After every row comes roughly how far along a hidden order it lies, from 0 to 30.
In the rows, 128 means zero.
[139 119 127 116 136 135 163 114 116 133 127 137 128 107 210 124 101 143
  67  98 113 126 104 125 129 107 124 131 157 145 123 129 136 130  89] : 23
[135 121 128 115 146 130 142 120 135 136 130 136 129 111 186 121 139 141
  62 123 105 135 105 123 130 120 118  96 151 130  91 141 144 144 113] : 19
[140 122 126 129 131 136 147 113 115 123 123 142 122 122 165 138 103 146
  90 143  96 115 111 134 124 117 108 153 172 142 128 135 137 112 125] : 23
[133 132 128 129 102 157 163 153 103 105 115 121 134 118 108 139 165 108
 114 141 187  97 101 150 132 143 141 200 201 135 182 172 135 156 145] : 28
[131 120 123 128 158 111 118  92 145 144 143 148 125  96 236 129   1 163
 226 155  37 150 172 150 120  29  82 123  12  61  96  88  91 106  93] : 0
[119 136 129 138 132 120  98 126 110 126 123 131 122 133 119 143  68 118
 141 165 107 142 154 137 130 129 137 186  74  88 180  89 121 165 145] : 9
[134 128 128 143 121 168 173 155 129  90 117 119 136 110 115 151 162 124
 167 173 142  95  93 172 130 131  99 166 216 161 189 196 114 145 146] : 27
[120 132 128 142 144 120 117 122 136 117 129 131 125 118 136 151  50 128
 225 180  91 137 156 166 126  84 105 175  49  57 162 119  96 155 139] : 2
[125 126 127 121 165 112 115 127 149 138 143 137 136  95 240 114  91 150
 167 155  59 160 132 147 130 112 107  77  64  84  99  81 112 122 113] : 6
[120 135 129 147 123 129 117 134 132 110 122 129 124 116 117 157  76 122
 198 181 104 135 149 167 127 103 113 185  72  63 189 112 103 167 146] : 5
[122 134 128 134 128 114 109 118 104 128 124 137 121 127 132 149  82 128
 137 168  99 133 141 133 129 134 135 173  80 106 164  81 115 147 144] : 13
[128 130 128 124 144 109 121 109 112 142 128 136 123 123 181 130 117 135
  99 136  95 146 128 123 129 121 147 148  71 111 116  68 135 132 130] : 13
[120 134 127 144 137 110  91 101 130 129 123 141 117 140 169 149  83 136
 165 154  77 152 146 138 124 109 129 167  50  96 128  55 126 132 138] : 4
[128 133 128 139 112 129 126 128 116 112 117 133 123 141 104 193  81 126
 145 191 133 123 137 142 132 128 137 176 127 115 191  95 132 160 143] : 17
[140 118 125 120 138 149 166 131 147 128 133 129 138  89 202 127 105 144
 162 136 115 126 107 159 131  85  89 124 148 118 107 203 108 130 102] : 17
[130 130 127 142 112 153 165 150 130  97 119 124 136 113 111 162 118 120
 199 172 155 103 107 169 130 121 109 190 172 118 192 163 109 144 136] : 23
[132 123 128 111 140 122 136 121 105 146 131 133 129 116 185 117 113 133
  51 124 101 134 115 125 131 115 142 112 123 122 101 129 144 151 117] : 17
[125 124 126 126 163 107 108 105 142 151 143 141 130  94 219 114  13 154
 145 158  34 168 152 144 128  85 104  84  38  62  85  90 105 131 113] : 1
[125 136 130 156 118 151 139 147 127  83 111 127 129 141  66 191 158 115
 200 185 167 106 125 164 133 134 115 217 182 120 211 126 111 157 142] : 23
[126 142 130 144 105 120 105 130  99  89 111 131 116 205  51 181 224 115
  98 146 153 125 123 102 139 180 169 194 176 153 179  40 153 183 160] : 22
[138 126 127 129 116 143 151 128 107 120 118 135 128 127 119 141 173 135
  58 141 139  99  95 124 128 161 133 160 186 183 155 133 148 128 139] : 30

New part:
[ 98 123  55 152 158 131 108 146 140 132 119 118 128 112  87  93  93 135
 102 154 172 101  94 147 159 136  99 143 107 125 141  98 114 130 121 145
 127 103 142  99 122 151 140 107 101 173 127  94 132 130 137 205 110 216
 174 131 172 137 130 126 111 124  93 113 119] : 21
[106 140 140 124 122 108 104 138 147 106 121 145 114 118  77 169 157 118
 102 157 143  43 113 149 154 118  95 146  98 120 138 123 154 126 155 134
 117 113 127 119 123 124 132 116  75 140 185  77 115 125 136 160 100 245
 137 121 166 142 156 157 103 131  80 129 140] : 25
[157 157 138 133 122 126  94 109 111 137 135 132 163  85 107 102 211 142
 110 154 147 148  89 112 177 113  98 111 165 127 134 109  92 170 137 129
 147 125 117  96 138 112 145 125  55 126 131 132 131 121 133 157 132 115
 122 130 131 110 105 255  87 127 103 124 143] : 7
[139 139 177 124 138 112 127 159 142 111 141 117 111 121  83 120 148 124
 154 127 152 111  96 147 164 132  65 113 150 119 132  96 154 152 140 103
 137 104 126 120 128 141 135 133  79 132 130  90 117 129 115 227 115 205
 132 145 140 132 151 214  78 121 105 151 114] : 3
[100 115  18 160 144  93 106 112 123 157 133 145 133 114  88  90 155 117
  97 174 157 102  74 149 142 140  91 125 130 132 138 105 147 156 123 123
 116 123 138  81 108 124 143 101  84 140 135 158 114 138 117 150 105 185
 140 132 173 135 148 148 117 108 112 144 120] : 3
[155 152 151 186  86 109 138 106 122  96 116 110 131 110  88 149 233 133
 188 112 159 108  80 134 192 121  59 145 187 123 126 127 159 163 137 100
 163  88 129 132 125 118 161 127  73  76 101 139 108 123  81 222 136 185
 110 117 161 132 103 205  67 132 119 117 134] : 1
[124 126   1 132 125  99 138 140 122 130 127 103 118 115 104  84 168 135
 135 173 155  94  98 154 159 136  71 130 119 106 126 106 151 145 133 122
 126  97 108 104 119 154 134 146 101 137 141  93 108 124 124 219 107 212
 148 150 161 164 169 171  94 160 113 160 108] : 30
[ 90 131  81 170 131 124  95 151 133 138 148 120 133 134  32 129 160  98
  92 154 163 102 106 127 127 128 108  80 109 129 128 139 122 127 108 108
 129 135 147  72  96 137 135 113  97 140 160  55 135 139 137 152 109 193
 138  94 144 113 134 201  94  67 101 145 123] : 4
[137 142 199  84 133  98 120 119 115 146 105 158 111 114 128  86 236 127
 108 162 135 104  97 156 121 114  74  93 120 125 134  93 131 144 120  78
 135 156  75  73 133 120 116 123  98  74 199 131 132 141 141  96  88 189
 118 121 172 106 197 162 116  81 128 179 127] : 16
[109 127 106 134 165 146  91 156 126 145 148 124 139 108 130  90 141 113
  94 139 166 145  93 116 133 125 112  83 123 131 137 102 103 139 108 109
 116 143 120  80 120 136 126 102 122 175 153  48 148 129 152 178 132 139
 147 132 145  90 151 250  68  63 102 146 113] : 0
[146 139 135  99 122 116 112 136 120 147 141 131 117 121  99 137 221 115
 115 173 139  99 119 137 160 112  77  98  88 113 131 131 141 148 120  75
 143 167 116  79 116 129 115 132  89 101 201  79 129 139 148 137 105 190
 112 118 122 107 161 207 104 100 103 195 117] : 24
[114 112   1 157 137  90  99 103 109 157 154 115 112 120 100  81 164 117
 103 190 142  88  88 156 156 134  79 136 112 121 124 113 184 171 119  78
 128 135 133 107  96 124 136 103 105 110 157 106 101 129 113 171 109 170
 121 158 153 139 167 189  99 120 121 155  88] : 9
[112 126 128 127 159  98 100 107 121 152 118 170 127  95 153  43 172 137
  99 165 145 125  62 156 131 121  83 136 135 139 147  58 125 154 119 125
 118 122  92  89 140 120 130 105 119 132 159 167 130 132 128 144  95 161
 148 138 190 117 178 130 124  90 127 122 128] : 11
[115 126  96 161 130  74 139 121 130 136 126 147 136 102 117  47 203 119
 124 146 148 138  49 148 140 134  54 116 175 138 136  75 144 156 132 136
 120  79  95  89 131 130 148 128 106  95 112 167 115 134  97 183  90 185
 138 119 190 131 170 135 109 114 138 125 136] : 0
